Here is a tiny trained network, its code and every weight. The questions are about switching its units off for an input and a class, where a switched-off unit gives its printed mean instead of its output.

import numpy as np


def w(rows, s, z=0):
    codes = np.array(rows[::2]) - 128.0
    scale = np.full(codes.shape[1], s)
    scale[-1] = z or s
    return codes * scale


def f(y):
    return np.maximum(y, 0)


def log_softmax(a):
    a = a - a.max(-1, keepdims=True)
    return a - np.log(np.exp(a).sum(-1, keepdims=True))


def net(x, mask):
    res = np.array(x, float).reshape(1, 7) / 4 @ E
    y = f(res @ A[0][:, :-1].T + A[0][:, -1])
    res = res + np.where(mask, y, B[0][:, -1]) @ B[0][:, :-1]
    return log_softmax(res[-1] @ U[:, :-1].T + U[:, -1])


A, B = {}, {}
E = w([
[168,106,103,108,76],'x0',
[77,164,81,18,149],'x1',
[83,61,89,116,45],'x2',
[63,181,120,222,145],'x3',
[87,183,90,150,39],'x4',
[108,49,123,114,187],'x5',
[188,105,2,139,146],'x6',
],0.0092)
A[0] = w([
[118,118,138,162,81,94],'N1',
[154,65,152,48,154,150],'N2',
[176,154,170,151,207,103],'N3',
[136,167,163,139,242,158],'N4',
[158,97,70,135,87,99],'N5',
[173,101,184,83,148,111],'N6',
[248,65,159,66,110,98],'N7',
[141,98,168,251,50,118],'N8',
[71,224,147,93,63,114],'N9',
[136,115,4,139,110,122],'N10',
[151,159,90,144,58,255],'N11',
[64,54,125,114,141,123],'N12',
[84,159,149,212,32,130],'N13',
[61,97,71,70,170,138],'N14',
[95,214,172,126,169,98],'N15',
[164,100,2,175,45,162],'N16',
[182,160,143,197,233,138],'N17',
[100,126,179,183,92,139],'N18',
[103,131,142,195,45,124],'N19',
[208,94,147,108,57,189],'N20',
[56,123,115,110,198,155],'N21',
[84,246,163,138,32,167],'N22',
[158,95,92,146,156,165],'N23',
[65,115,149,120,254,218],'N24',
],0.01,0.0058)
B[0] = w([
[81,97,140,132,159,158],'N1',
[189,113,214,97,125,223],'N2',
[147,173,154,180,127,201],'N3',
[174,153,113,232,98,231],'N4',
[145,122,86,73,174,182],'N5',
[129,148,198,139,119,189],'N6',
[168,155,188,101,160,228],'N7',
[31,152,173,154,195,218],'N8',
[112,182,76,76,1,216],'N9',
[203,60,58,109,188,217],'N10',
[88,158,63,81,143,230],'N11',
[110,105,176,109,109,185],'N12',
[53,157,134,109,170,222],'N13',
[137,29,122,136,70,207],'N14',
[126,155,83,151,102,196],'N15',
[142,83,56,71,248,255],'N16',
[174,234,123,205,139,229],'N17',
[68,126,147,159,142,187],'N18',
[49,144,144,118,169,198],'N19',
[107,172,162,57,229,222],'N20',
[122,58,135,157,70,197],'N21',
[71,194,67,97,77,251],'N22',
[193,124,108,110,108,188],'N23',
[135,61,148,211,57,255],'N24',
],0.0085,0.0099)
U = w([
[148,34,153,145,62,80],'0',
[27,162,161,128,178,26],'1',
[181,142,229,67,141,253],'2',
[173,91,36,94,191,137],'3',
[191,187,131,255,112,155],'4',
[103,194,59,71,47,101],'5',
[78,116,142,168,73,187],'6',
],0.0098,0.0021)

Each question gives the input, the list of numbers given to net, and the class t.
The units are the neurons (one row each of A and B). Each row of codes is followed by its name. A weight is (code - 128) times the scale printed after its matrix; where a second scale follows, it is the last column's (A, B and U).
mask holds one flag per neuron, in row order. A switched-off neuron (its flag False) gives its mean, the last column of its row in B, instead of its output. The means were averaged over made-up inputs and are rounded, as every weight is.
A unit's drop is (log p(t) with every unit on - log p(t) with that unit switched off) / (log p(t) with every unit on - log p(t) with every unit switched off).
The circuit of an input: a set's keep is (log p(t) with only the set's units on - log p(t) with every unit switched off) / (log p(t) with every unit on - log p(t) with every unit switched off). Starting from the 12 units with the biggest drops (on a tie, the unit counted first), units are removed one at a time, each time the one whose removal leaves the highest keep (on an exact tie, the one counted first), for as long as the keep stays at least 0.8.
units of the circuit, in order: the units of the circuit, biggest drop first
unit that matters most: the unit with the biggest drop
top k neurons: the k neurons with the biggest drops, biggest first
drop of u: that unit's drop, to one decimal
input [8,6,2,3,2,-1,2], class 3: unit that matters most => N16
input [-7,6,0,1,-6,2,1], class 0: top 3 neurons => [N14; N21; N24]
input [2,1,5,-3,-6,-7,1], class 2: units of the circuit, in order => [N7; N22]
input [2,4,-7,-7,-8,4,1], class 2: top 2 neurons => [N2; N7]
input [4,4,-4,6,2,3,-3], class 5: units of the circuit, in order => [N9; N8]
input [5,-3,-5,-1,-7,-7,-2], class 4: top 2 neurons => [N17; N4]
input [-5,-4,-2,7,8,-4,-3], class 1: top 4 neurons => [N8; N13; N19; N18]
input [3,0,8,6,6,-4,6], class 3: top 2 neurons => [N16; N10]
input [5,-1,-4,8,5,-1,-1], class 1: top 2 neurons => [N8; N13]
input [7,4,7,8,-5,-5,-7], class 5: top 2 neurons => [N9; N22]
input [8,7,1,6,4,4,2], class 3: top 2 neurons => [N10; N16]
input [3,0,3,5,8,0,-3], class 1: top 4 neurons => [N8; N13; N19; N18]
input [-1,1,1,7,-3,8,6], class 0: top 3 neurons => [N24; N14; N21]
input [-5,-2,2,-5,-6,2,0], class 2: units of the circuit, in order => [N2]
input [3,1,4,8,0,8,-7], class 6: top 2 neurons => [N24; N20]
input [-8,-1,6,-6,-8,8,7], class 0: drop of N14 => 0.1
input [-2,3,-1,-5,-5,2,6], class 2: drop of N7 => 0.2
input [5,2,2,0,5,7,-3], class 0: drop of N17 => 0.4
